Here is a tiny trained network, its code and every weight. The questions are about switching its units off for an input and a class, where a switched-off unit gives its printed mean instead of its output.

import numpy as np


def w(rows, s, z=0):
    codes = np.array(rows[::2]) - 128.0
    scale = np.full(codes.shape[1], s)
    scale[-1] = z or s
    return codes * scale


def norm(h):
    return h / np.sqrt((h * h).mean(-1, keepdims=True) + 1e-5)


def f(y):
    return np.maximum(y, 0)


def log_softmax(a):
    a = a - a.max(-1, keepdims=True)
    return a - np.log(np.exp(a).sum(-1, keepdims=True))


def net(x, mask):
    res = np.array(x, float).reshape(1, 8) / 4 @ E
    u = 0
    for l in range(2):
        y = f(norm(res) @ A[l][:, :-1].T + A[l][:, -1])
        res = res + np.where(mask[u : u + 5], y, B[l][:, -1]) @ B[l][:, :-1]
        u += 5
    return log_softmax(norm(res)[-1] @ U[:, :-1].T + U[:, -1])


A, B = {}, {}
E = w([
[166,4,105],'x0',
[129,128,131],'x1',
[180,139,9],'x2',
[127,127,133],'x3',
[215,163,193],'x4',
[126,130,131],'x5',
[126,127,128],'x6',
[129,128,128],'x7',
],0.0035)
A[0] = w([
[176,131,38,26],'L0N0',
[115,243,115,6],'L0N1',
[208,208,193,52],'L0N2',
[112,254,179,55],'L0N3',
[234,166,145,1],'L0N4',
],0.0078,0.0031)
B[0] = w([
[160,213,64,196],'L0N0',
[232,3,145,203],'L0N1',
[22,194,131,218],'L0N2',
[209,34,88,253],'L0N3',
[70,252,215,176],'L0N4',
],0.0073,0.0035)
A[1] = w([
[40,6,254,4],'L1N0',
[60,112,180,33],'L1N1',
[72,74,75,60],'L1N2',
[32,75,30,126],'L1N3',
[179,30,108,184],'L1N4',
],0.0062,0.0024)
B[1] = w([
[184,170,2,235],'L1N0',
[99,170,81,156],'L1N1',
[127,171,210,169],'L1N2',
[85,169,228,212],'L1N3',
[174,70,192,253],'L1N4',
],0.0075,0.0041)
U = w([
[248,30,186,213],'0',
[170,206,15,41],'1',
[2,231,255,2],'2',
],0.0079,0.0011)

Each question gives the input, the list of numbers given to net, and the class t.
The units are the neurons (one row each of A and B). Each row of codes is followed by its name. A weight is (code - 128) times the scale printed after its matrix; where a second scale follows, it is the last column's (A, B and U).
mask holds one flag per neuron, layer by layer. A switched-off neuron (its flag False) gives its mean, the last column of its row in B, instead of its output. The means were averaged over made-up inputs and are rounded, as every weight is.
A unit's drop is (log p(t) with every unit on - log p(t) with that unit switched off) / (log p(t) with every unit on - log p(t) with every unit switched off).
The circuit of an input: a set's keep is (log p(t) with only the set's units on - log p(t) with every unit switched off) / (log p(t) with every unit on - log p(t) with every unit switched off). Starting from all 10 units, units are removed one at a time, each time the one whose removal leaves the highest keep (on an exact tie, the one counted first), for as long as the keep stays at least 0.8.
units of the circuit, in order: the units of the circuit, biggest drop first
unit that matters most: the unit with the biggest drop
top k neurons: the k neurons with the biggest drops, biggest first
top k neurons in layer l: the k neurons of layer l with the biggest drops, biggest first
input [-6,-3,5,2,8,6,5,3], class 2: units of the circuit, in order => (L0N2)
input [-6,7,-6,-8,-6,2,3,4], class 0: units of the circuit, in order => (L0N2; L0N3)
input [7,3,-8,7,1,1,-4,8], class 1: units of the circuit, in order => (L1N0; L0N1)
input [5,-1,3,-2,-7,-3,2,-6], class 2: units of the circuit, in order => (L1N3; L0N3)
input [-4,-4,-3,5,3,2,6,-2], class 0: top 2 neurons => (L0N3; L0N1)
input [3,-4,5,-1,-7,-6,1,-6], class 2: top 4 neurons => (L0N3; L1N3; L0N1; L1N0)
input [4,-6,-2,8,6,-5,2,-6], class 2: top 3 neurons => (L0N4; L0N3; L0N1)
input [-2,-1,5,-1,7,5,-7,-2], class 2: top 3 neurons => (L0N4; L0N2; L1N0)
input [-5,-5,-5,-4,-4,1,7,-8], class 0: top 3 neurons in layer 0 => (L0N3; L0N2; L0N4)
input [5,5,-6,-1,-6,-2,0,-6], class 1: top 2 neurons => (L1N0; L0N3)
input [5,6,-7,7,-7,2,-7,-7], class 1: top 4 neurons => (L1N0; L0N3; L0N1; L0N2)
input [0,7,-3,-4,3,-4,6,-5], class 1: top 2 neurons in layer 0 => (L0N0; L0N3)
input [-1,2,-7,-8,6,-2,8,-5], class 1: top 3 neurons => (L1N0; L0N3; L0N2)
input [-4,8,4,6,8,0,-6,8], class 2: unit that matters most => L0N4
input [-5,-1,5,7,6,-5,2,-7], class 2: top 4 neurons => (L0N4; L0N2; L1N0; L1N4)
input [3,0,-4,-7,0,-1,-5,8], class 1: top 2 neurons => (L1N0; L0N3)
input [2,6,-8,-5,-7,-8,-5,2], class 1: top 2 neurons => (L1N0; L0N2)
input [-7,1,7,4,3,-4,-8,3], class 0: top 2 neurons in layer 1 => (L1N0; L1N1)
input [-7,7,-6,-5,1,4,3,8], class 0: top 2 neurons in layer 0 => (L0N3; L0N1)
input [-8,-3,-2,6,0,8,3,0], class 0: units of the circuit, in order => (L0N3)
input [-8,5,-7,-4,-3,2,-1,-4], class 0: top 2 neurons in layer 0 => (L0N3; L0N1)
